Below are the code and all the weights of a small trained network. Each question names an input and a class and asks about switching units off, where a switched-off unit gives its printed mean instead of its output.

import numpy as np


def w(rows, s, z=0):
    codes = np.array(rows[::2]) - 128.0
    scale = np.full(codes.shape[1], s)
    scale[-1] = z or s
    return codes * scale


def norm(h):
    return h / np.sqrt((h * h).mean(-1, keepdims=True) + 1e-5)


def f(y):
    return y / 2 * (1 + np.tanh(0.7978845608 * (y + 0.044715 * y**3)))


def log_softmax(a):
    a = a - a.max(-1, keepdims=True)
    return a - np.log(np.exp(a).sum(-1, keepdims=True))


def net(x, mask):
    res = np.array(x, float).reshape(1, 2) / 4 @ E
    u = 0
    for l in range(4):
        y = f(norm(res) @ A[l][:, :-1].T + A[l][:, -1])
        res = res + np.where(mask[u : u + 4], y, B[l][:, -1]) @ B[l][:, :-1]
        u += 4
    return log_softmax(norm(res)[-1] @ U[:, :-1].T + U[:, -1])


A, B = {}, {}
E = w([
[148,58,207,227,178,216,86,254],'x0',
[124,36,64,34,243,49,18,199],'x1',
],0.006)
A[0] = w([
[155,254,95,158,12,130,181,157,179],'0.n1',
[144,77,177,219,181,41,242,103,2],'0.n2',
[107,100,55,40,97,118,112,136,70],'0.n3',
[64,118,182,148,205,192,226,79,56],'0.n4',
],0.005,0.0034)
B[0] = w([
[142,113,149,114,73,120,122,180,253],'0.n1',
[26,254,218,56,148,73,85,110,106],'0.n2',
[139,180,145,170,118,222,145,182,182],'0.n3',
[145,230,176,33,79,105,61,174,136],'0.n4',
],0.0096,0.0044)
A[1] = w([
[143,100,222,110,86,69,96,155,147],'1.n1',
[117,164,36,82,98,81,182,1,3],'1.n2',
[177,43,69,171,94,189,167,95,92],'1.n3',
[168,134,144,134,134,98,180,65,21],'1.n4',
],0.0081,0.0045)
B[1] = w([
[98,107,86,130,157,142,150,118,204],'1.n1',
[164,90,78,158,184,5,150,93,254],'1.n2',
[71,128,113,135,120,156,132,111,159],'1.n3',
[182,109,192,91,159,173,57,121,118],'1.n4',
],0.015,0.005)
A[2] = w([
[80,95,48,120,127,106,137,138,150],'2.n1',
[139,70,133,130,109,150,65,110,2],'2.n2',
[140,113,89,10,147,86,41,117,143],'2.n3',
[149,143,113,16,149,109,51,161,92],'2.n4',
],0.013,0.0043)
B[2] = w([
[120,182,115,109,97,138,56,112,254],'2.n1',
[131,148,160,131,132,74,186,118,132],'2.n2',
[182,85,149,85,84,118,162,154,222],'2.n3',
[127,89,226,104,94,250,176,124,176],'2.n4',
],0.014,0.0096)
A[3] = w([
[117,160,153,181,81,103,178,100,47],'3.n1',
[91,184,172,163,98,104,229,74,17],'3.n2',
[98,91,182,105,74,128,186,79,4],'3.n3',
[96,96,183,247,237,170,88,166,86],'3.n4',
],0.011,0.0028)
B[3] = w([
[129,67,148,91,223,150,117,143,182],'3.n1',
[178,93,139,107,88,182,91,163,193],'3.n2',
[143,96,161,106,118,176,136,129,192],'3.n3',
[155,157,111,125,102,4,150,77,253],'3.n4',
],0.017,0.0051)
U = w([
[206,116,125,144,111,10,161,97,216],'0',
[191,38,193,101,76,248,116,184,168],'1',
[45,212,80,161,99,178,54,119,151],'2',
[94,108,115,181,189,183,183,128,3],'3',
[106,100,110,185,198,194,177,102,14],'4',
[97,125,131,159,196,174,176,131,18],'5',
],0.016,0.0054)

Each question gives the input, the list of numbers given to net, and the class t.
The units are the neurons (one row each of A and B). Each row of codes is followed by its name. A weight is (code - 128) times the scale printed after its matrix; where a second scale follows, it is the last column's (A, B and U).
mask holds one flag per neuron, layer by layer. A switched-off neuron (its flag False) gives its mean, the last column of its row in B, instead of its output. The means were averaged over made-up inputs and are rounded, as every weight is.
A unit's drop is (log p(t) with every unit on - log p(t) with that unit switched off) / (log p(t) with every unit on - log p(t) with every unit switched off).
The circuit of an input: a set's keep is (log p(t) with only the set's units on - log p(t) with every unit switched off) / (log p(t) with every unit on - log p(t) with every unit switched off). Starting from the 12 units with the biggest drops (on a tie, the unit counted first), units are removed one at a time, each time the one whose removal leaves the highest keep (on an exact tie, the one counted first), for as long as the keep stays at least 0.8.
units of the circuit, in order: the units of the circuit, biggest drop first
most important unit: the unit with the biggest drop
top k neurons: the k neurons with the biggest drops, biggest first
top k neurons in layer l: the k neurons of layer l with the biggest drops, biggest first
drop of u: that unit's drop, to one decimal
input [7,-3], class 0: units of the circuit, in order => (3.n4)
input [-3,0], class 2: top 2 neurons => (0.n3, 1.n3)
input [-6,7], class 1: top 4 neurons => (2.n4, 0.n3, 3.n4, 2.n3)
input [-3,1], class 2: top 2 neurons => (0.n3, 1.n3)
input [8,8], class 0: top 3 neurons => (3.n4, 0.n4, 0.n1)
input [5,5], class 0: top 3 neurons => (0.n4, 3.n4, 0.n1)
input [-2,3], class 2: top 2 neurons => (0.n4, 0.n3)
input [3,3], class 2: top 3 neurons => (0.n4, 2.n1, 0.n3)
input [1,4], class 1: top 2 neurons => (1.n2, 1.n1)
input [-1,-4], class 1: top 2 neurons => (1.n2, 2.n1)
input [2,3], class 2: top 2 neurons => (0.n4, 1.n3)
input [3,1], class 2: top 3 neurons => (0.n3, 1.n3, 2.n1)
input [6,-6], class 0: top 2 neurons in layer 2 => (2.n3, 2.n1)
input [-5,-8], class 1: most important unit => 0.n1
input [1,-2], class 2: drop of 1.n1 => 1.1
input [7,-2], class 0: drop of 3.n4 => 0.1
input [2,0], class 2: drop of 0.n3 => 0.7
input [6,4], class 0: drop of 2.n3 => 0.0
